Here is a tiny trained network, its code and every weight. The questions are about switching its units off for an input and a class, where a switched-off unit gives its printed mean instead of its output.

import numpy as np


def w(rows, s, z=0):
    codes = np.array(rows[::2]) - 128.0
    scale = np.full(codes.shape[1], s)
    scale[-1] = z or s
    return codes * scale


def f(y):
    return np.maximum(y, 0)


def log_softmax(a):
    a = a - a.max(-1, keepdims=True)
    return a - np.log(np.exp(a).sum(-1, keepdims=True))


def net(x, mask):
    res = np.array(x, float).reshape(1, 4) / 4 @ E
    y = f(res @ A[0][:, :-1].T + A[0][:, -1])
    res = res + np.where(mask, y, B[0][:, -1]) @ B[0][:, :-1]
    return log_softmax(res[-1] @ U[:, :-1].T + U[:, -1])


A, B = {}, {}
E = w([
[105,10,126,163],'x0',
[206,126,102,195],'x1',
[129,129,128,128],'x2',
[163,99,235,109],'x3',
],0.014)
A[0] = w([
[225,175,156,130,114],'n0',
[46,86,71,118,114],'n1',
[35,87,81,123,143],'n2',
[192,121,96,218,142],'n3',
[220,95,55,230,2],'n4',
[130,207,116,86,193],'n5',
[116,211,110,84,75],'n6',
[242,177,182,135,101],'n7',
[53,93,82,127,107],'n8',
[70,91,110,107,98],'n9',
[115,212,111,84,57],'n10',
[151,80,233,96,116],'n11',
[30,91,87,138,163],'n12',
[190,78,157,162,20],'n13',
[209,197,139,85,169],'n14',
[136,208,113,78,189],'n15',
[40,168,207,14,32],'n16',
[120,208,107,75,87],'n17',
[24,85,107,132,158],'n18',
[118,135,130,133,96],'n19',
[134,64,254,92,18],'n20',
[118,22,143,192,79],'n21',
[116,166,48,154,225],'n22',
[146,102,206,103,122],'n23',
[71,139,159,57,148],'n24',
[39,90,83,124,144],'n25',
[120,182,128,113,164],'n26',
[130,210,118,89,192],'n27',
[123,32,144,188,167],'n28',
[254,167,182,122,118],'n29',
[68,99,92,120,77],'n30',
[28,105,78,119,154],'n31',
[124,194,2,176,37],'n32',
],0.0068,0.0074)
B[0] = w([
[165,122,174,164,188],'n0',
[174,160,174,134,189],'n1',
[172,164,167,128,202],'n2',
[83,95,81,146,211],'n3',
[55,225,40,5,192],'n4',
[99,81,92,161,238],'n5',
[108,165,100,78,185],'n6',
[177,127,181,186,195],'n7',
[175,158,174,134,177],'n8',
[151,141,151,129,160],'n9',
[116,175,112,69,178],'n10',
[71,110,60,128,208],'n11',
[172,172,172,122,210],'n12',
[135,73,143,211,150],'n13',
[156,106,162,170,228],'n14',
[90,91,92,152,239],'n15',
[76,30,76,213,204],'n16',
[96,177,84,70,190],'n17',
[166,167,164,121,207],'n18',
[130,131,130,126,128],'n19',
[68,198,46,38,189],'n20',
[66,106,63,129,205],'n21',
[115,182,119,65,255],'n22',
[93,117,85,128,186],'n23',
[78,123,73,117,202],'n24',
[173,164,170,127,199],'n25',
[113,114,111,140,194],'n26',
[98,89,97,157,239],'n27',
[90,167,90,79,233],'n28',
[179,120,184,197,204],'n29',
[169,142,167,145,156],'n30',
[171,167,168,124,208],'n31',
[61,2,71,233,210],'n32',
],0.009,0.0083)
U = w([
[112,184,112,40,253],'0',
[112,43,115,185,44],'1',
[222,150,254,145,67],'2',
],0.021,0.0025)

Each question gives the input, the list of numbers given to net, and the class t.
The units are the neurons (one row each of A and B). Each row of codes is followed by its name. A weight is (code - 128) times the scale printed after its matrix; where a second scale follows, it is the last column's (A, B and U).
mask holds one flag per neuron, in row order. A switched-off neuron (its flag False) gives its mean, the last column of its row in B, instead of its output. The means were averaged over made-up inputs and are rounded, as every weight is.
A unit's drop is (log p(t) with every unit on - log p(t) with that unit switched off) / (log p(t) with every unit on - log p(t) with every unit switched off).
The circuit of an input: a set's keep is (log p(t) with only the set's units on - log p(t) with every unit switched off) / (log p(t) with every unit on - log p(t) with every unit switched off). Starting from the 12 units with the biggest drops (on a tie, the unit counted first), units are removed one at a time, each time the one whose removal leaves the highest keep (on an exact tie, the one counted first), for as long as the keep stays at least 0.8.
circuit, biggest first: the units of the circuit, biggest drop first
top k neurons: the k neurons with the biggest drops, biggest first
drop of u: that unit's drop, to one decimal
input [7,-2,-1,7], class 0: circuit, biggest first : [n20]
input [3,0,4,8], class 0: top 2 neurons : [n20 n32]
input [8,-1,5,4], class 0: circuit, biggest first : [n20 n28]
input [6,0,-1,1], class 0: top 3 neurons : [n32 n28 n16]
input [1,6,4,-1], class 0: top 2 neurons : [n4 n16]
input [0,6,-8,3], class 2: top 2 neurons : [n32 n16]
input [1,8,2,-2], class 0: top 2 neurons : [n4 n16]
input [-4,-6,-8,3], class 1: drop of n16 : 0.5
input [8,-8,0,0], class 2: drop of n8 : 0.1
input [0,-8,-5,5], class 1: drop of n22 : 0.3
input [-5,1,-3,6], class 2: drop of n3 : 0.2
